Here is a tiny trained network, its code and every weight. The questions are about switching its units off for an input and a class, where a switched-off unit gives its printed mean instead of its output.

import numpy as np


def w(rows, s, z=0):
    codes = np.array(rows[::2]) - 128.0
    scale = np.full(codes.shape[1], s)
    scale[-1] = z or s
    return codes * scale


def f(y):
    return np.maximum(y, 0)


def log_softmax(a):
    a = a - a.max(-1, keepdims=True)
    return a - np.log(np.exp(a).sum(-1, keepdims=True))


def net(x, mask):
    res = np.array(x, float).reshape(1, 8) / 4 @ E
    y = f(res @ A[0][:, :-1].T + A[0][:, -1])
    res = res + np.where(mask, y, B[0][:, -1]) @ B[0][:, :-1]
    return log_softmax(res[-1] @ U[:, :-1].T + U[:, -1])


A, B = {}, {}
E = w([
[128,126,129,129],'x0',
[210,222,146,26],'x1',
[99,251,61,206],'x2',
[40,200,253,115],'x3',
[124,125,130,131],'x4',
[127,130,128,124],'x5',
[127,125,129,128],'x6',
[195,131,231,217],'x7',
],0.0071)
A[0] = w([
[191,126,186,11,101],'neuron 1',
[60,138,176,130,43],'neuron 2',
[95,73,113,55,99],'neuron 3',
[183,40,103,86,149],'neuron 4',
[190,125,63,157,39],'neuron 5',
[134,57,170,77,48],'neuron 6',
[82,138,81,80,54],'neuron 7',
[182,137,144,198,151],'neuron 8',
[197,231,99,116,98],'neuron 9',
[85,131,103,46,116],'neuron 10',
[82,131,70,71,50],'neuron 11',
[183,111,90,133,13],'neuron 12',
[30,134,202,98,97],'neuron 13',
[127,68,173,89,91],'neuron 14',
[101,166,188,70,34],'neuron 15',
[84,94,103,147,35],'neuron 16',
[63,66,113,183,58],'neuron 17',
[165,116,91,144,51],'neuron 18',
[43,161,169,90,58],'neuron 19',
[152,141,71,143,38],'neuron 20',
[193,190,128,49,42],'neuron 21',
[75,193,45,143,105],'neuron 22',
[147,182,103,181,84],'neuron 23',
[93,96,136,168,73],'neuron 24',
[192,142,182,154,63],'neuron 25',
[163,130,36,155,158],'neuron 26',
[112,128,124,100,1],'neuron 27',
[164,155,146,158,94],'neuron 28',
[179,111,183,189,63],'neuron 29',
],0.011,0.0097)
B[0] = w([
[61,112,69,165,239],'neuron 1',
[198,149,92,132,154],'neuron 2',
[102,104,184,94,191],'neuron 3',
[148,214,146,138,244],'neuron 4',
[170,171,146,180,170],'neuron 5',
[69,160,185,195,168],'neuron 6',
[178,57,173,101,158],'neuron 7',
[111,98,152,58,206],'neuron 8',
[61,102,87,185,223],'neuron 9',
[148,95,161,76,198],'neuron 10',
[191,53,173,125,167],'neuron 11',
[248,209,135,174,138],'neuron 12',
[182,186,94,159,216],'neuron 13',
[90,151,169,144,177],'neuron 14',
[199,145,128,159,169],'neuron 15',
[184,89,129,171,142],'neuron 16',
[139,93,19,183,179],'neuron 17',
[178,193,134,184,143],'neuron 18',
[210,183,125,146,179],'neuron 19',
[163,138,166,165,149],'neuron 20',
[135,78,38,175,193],'neuron 21',
[81,108,205,87,223],'neuron 22',
[80,126,188,108,175],'neuron 23',
[153,109,46,174,149],'neuron 24',
[175,84,130,76,164],'neuron 25',
[156,181,148,131,254],'neuron 26',
[118,71,101,116,128],'neuron 27',
[134,83,169,72,154],'neuron 28',
[139,83,162,80,165],'neuron 29',
],0.013,0.0074)
U = w([
[201,236,127,188,2],'0',
[2,140,193,232,161],'1',
[74,13,13,251,48],'2',
[190,5,175,90,8],'3',
[91,141,122,164,240],'4',
[88,141,125,167,234],'5',
],0.0098,0.0092)

Each question gives the input, the list of numbers given to net, and the class t.
The units are the neurons (one row each of A and B). Each row of codes is followed by its name. A weight is (code - 128) times the scale printed after its matrix; where a second scale follows, it is the last column's (A, B and U).
mask holds one flag per neuron, in row order. A switched-off neuron (its flag False) gives its mean, the last column of its row in B, instead of its output. The means were averaged over made-up inputs and are rounded, as every weight is.
A unit's drop is (log p(t) with every unit on - log p(t) with that unit switched off) / (log p(t) with every unit on - log p(t) with every unit switched off).
The circuit of an input: a set's keep is (log p(t) with only the set's units on - log p(t) with every unit switched off) / (log p(t) with every unit on - log p(t) with every unit switched off). Starting from the 12 units with the biggest drops (on a tie, the unit counted first), units are removed one at a time, each time the one whose removal leaves the highest keep (on an exact tie, the one counted first), for as long as the keep stays at least 0.8.
units of the circuit, in order: the units of the circuit, biggest drop first
unit that matters most: the unit with the biggest drop
k most important neurons: the k neurons with the biggest drops, biggest first
drop when u is switched off: that unit's drop, to one decimal
input [-3,-7,-2,-2,-6,5,-5,6], class 2: units of the circuit, in order : [neuron 17]
input [3,7,-2,6,6,7,-1,-6], class 2: units of the circuit, in order : [neuron 1; neuron 21]
input [2,7,-8,4,2,-5,0,6], class 1: 2 most important neurons : [neuron 1; neuron 6]
input [8,-7,4,5,-7,-4,1,5], class 2: units of the circuit, in order : [neuron 17; neuron 24]
input [5,-1,5,6,5,-2,1,3], class 0: units of the circuit, in order : [neuron 13; neuron 19]
input [-3,0,-5,-4,-7,5,2,-8], class 3: 2 most important neurons : [neuron 11; neuron 10]
input [0,-1,6,-1,-6,-4,-5,4], class 1: units of the circuit, in order : [neuron 23; neuron 13]
input [5,6,3,5,-4,-5,-3,-6], class 2: units of the circuit, in order : [neuron 21; neuron 9]
input [6,3,7,-2,-7,2,4,-3], class 1: units of the circuit, in order : [neuron 22; neuron 9]
input [8,1,7,8,3,2,-7,0], class 0: 3 most important neurons : [neuron 19; neuron 13; neuron 2]
input [5,8,-2,-6,-2,-3,5,-2], class 2: 2 most important neurons : [neuron 21; neuron 1]
input [-1,-8,-2,7,3,-1,-1,-4], class 2: 3 most important neurons : [neuron 17; neuron 4; neuron 26]
input [-5,4,-4,5,-1,7,8,8], class 3: 2 most important neurons : [neuron 25; neuron 29]
input [-1,0,5,-7,1,3,-4,-3], class 0: units of the circuit, in order : [neuron 26]
input [-7,2,8,-7,-1,-5,-6,8], class 1: 2 most important neurons : [neuron 9; neuron 23]
input [-3,7,-5,-7,-1,7,-1,2], class 0: 2 most important neurons : [neuron 4; neuron 12]
input [-4,8,5,-6,-6,-2,-2,4], class 2: 3 most important neurons : [neuron 9; neuron 21; neuron 4]
input [-1,-6,-8,-2,-8,-7,8,-3], class 1: drop when neuron 17 is switched off : 0.0
input [3,-3,7,8,2,5,-7,4], class 0: drop when neuron 13 is switched off : 0.3
input [-5,2,-6,8,7,1,-3,4], class 0: drop when neuron 15 is switched off : 0.1
input [5,0,7,0,1,-2,-5,-4], class 1: unit that matters most : neuron 22
